Here is a tiny trained network, its code and every weight. The questions are about switching its units off for an input and a target symbol, where a switched-off unit gives its printed mean instead of its output.

import numpy as np


def w(rows, s, z=0):
    codes = np.array(rows[::2]) - 128.0
    scale = np.full(codes.shape[1], s)
    scale[-1] = z or s
    return codes * scale


def f(y):
    return y / 2 * (1 + np.tanh(0.7978845608 * (y + 0.044715 * y**3)))


def softmax(a):
    e = np.exp(a - a.max(-1, keepdims=True))
    return e / e.sum(-1, keepdims=True)


def log_softmax(a):
    a = a - a.max(-1, keepdims=True)
    return a - np.log(np.exp(a).sum(-1, keepdims=True))


def net(x, mask):
    ids = ['βγδεζηθλμξτφψω'.index(c) for c in x.split()]
    T = len(ids)
    res = E[ids] + P[:T]
    r = res
    for j in range(2):
        rows = slice(2 * j, 2 * j + 2)
        q, k, v = (r @ M[0][rows].T for M in (Q, K, V))
        z = softmax(np.where(np.tri(T) > 0, q @ k.T / 2**0.5, -1e9)) @ v
        o = O[0][rows]
        res = res + np.where(mask[j], z, o[:, -1]) @ o[:, :-1]
    y = f(res @ A[0][:, :-1].T + A[0][:, -1])
    res = res + np.where(mask[2:10], y, B[0][:, -1]) @ B[0][:, :-1]
    return log_softmax(res[-1] @ U[:, :-1].T + U[:, -1])


Q, K, V, O, A, B = {}, {}, {}, {}, {}, {}
E = w([
[173,148,119,130,106],'β',
[164,120,189,94,134],'γ',
[57,114,137,131,167],'δ',
[112,152,122,138,104],'ε',
[119,152,211,81,160],'ζ',
[154,192,100,130,131],'η',
[196,152,97,125,146],'θ',
[117,40,83,3,94],'λ',
[173,98,108,126,198],'μ',
[121,45,136,178,118],'ξ',
[74,188,97,146,128],'τ',
[191,98,97,146,92],'φ',
[159,170,81,126,186],'ψ',
[95,122,106,150,205],'ω',
],0.015)
P = w([
[121,174,207,8,146],'0',
[203,65,194,127,143],'1',
[98,175,143,14,129],'2',
[171,120,174,70,245],'3',
[174,74,129,131,122],'4',
[81,182,80,19,113],'5',
[162,118,121,98,238],'6',
[152,76,80,156,117],'7',
[66,184,22,28,98],'8',
[145,112,69,125,235],'9',
[138,75,45,177,104],'10',
[46,194,8,1,77],'11',
],0.0081)
Q[0] = w([
[72,148,164,102,20],'H0',
[120,151,203,235,105],'H0',
[54,89,155,92,7],'H1',
[146,131,43,1,159],'H1',
],0.033)
K[0] = w([
[132,138,211,28,111],'H0',
[157,151,244,222,155],'H0',
[132,130,222,2,100],'H1',
[98,70,5,5,88],'H1',
],0.029)
V[0] = w([
[27,238,224,162,197],'H0',
[232,188,179,92,43],'H0',
[142,254,174,240,56],'H1',
[18,19,227,95,60],'H1',
],0.01)
O[0] = w([
[69,111,246,115,138,64],'H0',
[124,158,139,75,43,130],'H0',
[161,160,175,221,118,1],'H1',
[96,95,16,159,147,88],'H1',
],0.012,0.0097)
A[0] = w([
[100,219,139,120,190,37],'N0',
[143,199,169,128,133,126],'N1',
[102,123,125,195,41,239],'N2',
[55,223,95,94,125,26],'N3',
[201,42,126,132,76,23],'N4',
[132,2,148,138,58,94],'N5',
[131,207,142,67,183,2],'N6',
[50,240,106,164,36,146],'N7',
],0.014,0.0092)
B[0] = w([
[241,64,153,160,161,162],'N0',
[92,92,110,176,64,231],'N1',
[115,59,105,139,160,162],'N2',
[99,124,181,185,131,239],'N3',
[118,206,235,169,184,192],'N4',
[177,168,67,142,139,159],'N5',
[110,251,99,170,218,255],'N6',
[164,109,120,92,91,211],'N7',
],0.027,0.0057)
U = w([
[149,142,81,126,51,122],'β',
[41,182,143,53,97,251],'γ',
[92,47,175,109,198,131],'δ',
[104,66,160,113,118,180],'ε',
[82,146,182,151,179,63],'ζ',
[161,151,152,185,97,131],'η',
[125,201,67,160,94,44],'θ',
[35,114,78,142,164,132],'λ',
[122,190,85,82,179,2],'μ',
[191,95,42,125,142,118],'ξ',
[180,76,176,170,141,215],'τ',
[254,164,120,103,113,197],'φ',
[143,140,112,185,164,96],'ψ',
[177,98,172,86,214,119],'ω',
],0.0094,0.0082)

Each question gives the input, a string of symbols that net reads in full, and the target symbol t.
The units are the heads (2 rows each of Q, K, V and O) and the neurons (one row each of A and B). Each row of codes is followed by its name. A weight is (code - 128) times the scale printed after its matrix; where a second scale follows, it is the last column's (O, A, B and U).
mask holds one flag per unit, heads first, then neurons. A switched-off unit (its flag False) gives its mean, the last column of its rows in O or B, instead of its output. The means were averaged over made-up inputs and are rounded, as every weight is.
A unit's drop is (log p(t) with every unit on - log p(t) with that unit switched off) / (log p(t) with every unit on - log p(t) with every unit switched off).
The circuit of an input: a set's keep is (log p(t) with only the set's units on - log p(t) with every unit switched off) / (log p(t) with every unit on - log p(t) with every unit switched off). Starting from all 10 units, units are removed one at a time, each time the one whose removal leaves the highest keep (on an exact tie, the one counted first), for as long as the keep stays at least 0.8.
units of the circuit, in order: the units of the circuit, biggest drop first
most important unit: the unit with the biggest drop
top k neurons: the k neurons with the biggest drops, biggest first
heads that matter: for each layer, one digit per head in row order, 1 if its drop is at least 0.15 and else 0, layers parted by /
input γ γ μ μ γ ε γ ζ ω θ, target ω: most important unit -> H0
input γ γ γ μ γ ω μ ξ λ μ γ θ, target λ: units of the circuit, in order -> (N3; H1)
input ζ γ ζ μ, target μ: units of the circuit, in order -> (N6; H1)
input ξ θ γ λ β γ λ γ γ, target λ: units of the circuit, in order -> (H1; N3)
input γ φ ε λ γ η, target λ: heads that matter -> 01
input β η ε γ μ ξ γ μ φ μ, target φ: heads that matter -> 11
input γ τ γ φ γ ξ δ ε ζ, target ζ: heads that matter -> 10
input τ τ γ γ β η γ, target η: units of the circuit, in order -> (H1; N1)
input γ β δ ω ε β ξ ψ, target θ: units of the circuit, in order -> (H1; N1; N6; N3)
input γ γ γ γ β η γ ω β γ, target ω: units of the circuit, in order -> (H0; N1)
input ω ξ β φ β φ γ, target φ: top 4 neurons -> (N3; N1; N2; N6)
input μ μ μ ω ε λ ξ μ μ ξ, target ξ: units of the circuit, in order -> (H1; N5)
input θ μ γ ψ, target ψ: units of the circuit, in order -> (N6; N0; H1; N1)
input γ θ β γ μ φ, target φ: top 3 neurons -> (N7; N1; N4)
input ξ ξ γ γ, target ξ: top 3 neurons -> (N6; N3; N4)
input β β γ φ δ λ φ γ φ τ, target φ: units of the circuit, in order -> (H1; N0)
input ε μ β γ γ γ η, target η: top 3 neurons -> (N1; N0; N6)
input η λ τ ζ, target τ: most important unit -> N0
input η ε η λ, target λ: top 2 neurons -> (N3; N4)
input γ μ η μ μ, target ω: top neuron -> (N1)
input ψ γ γ γ ψ γ θ γ θ η, target θ: units of the circuit, in order -> (N6; N1; H1)
input ω μ θ μ γ μ ε γ θ γ β, target τ: units of the circuit, in order -> (H1; N6)
input δ γ γ ε θ γ ξ μ γ μ γ μ, target μ: units of the circuit, in order -> (H1; N6)
input μ δ β ξ ω θ γ γ γ, target γ: units of the circuit, in order -> (N0; H0)
input ξ η φ, target φ: top 3 neurons -> (N7; N1; N3)
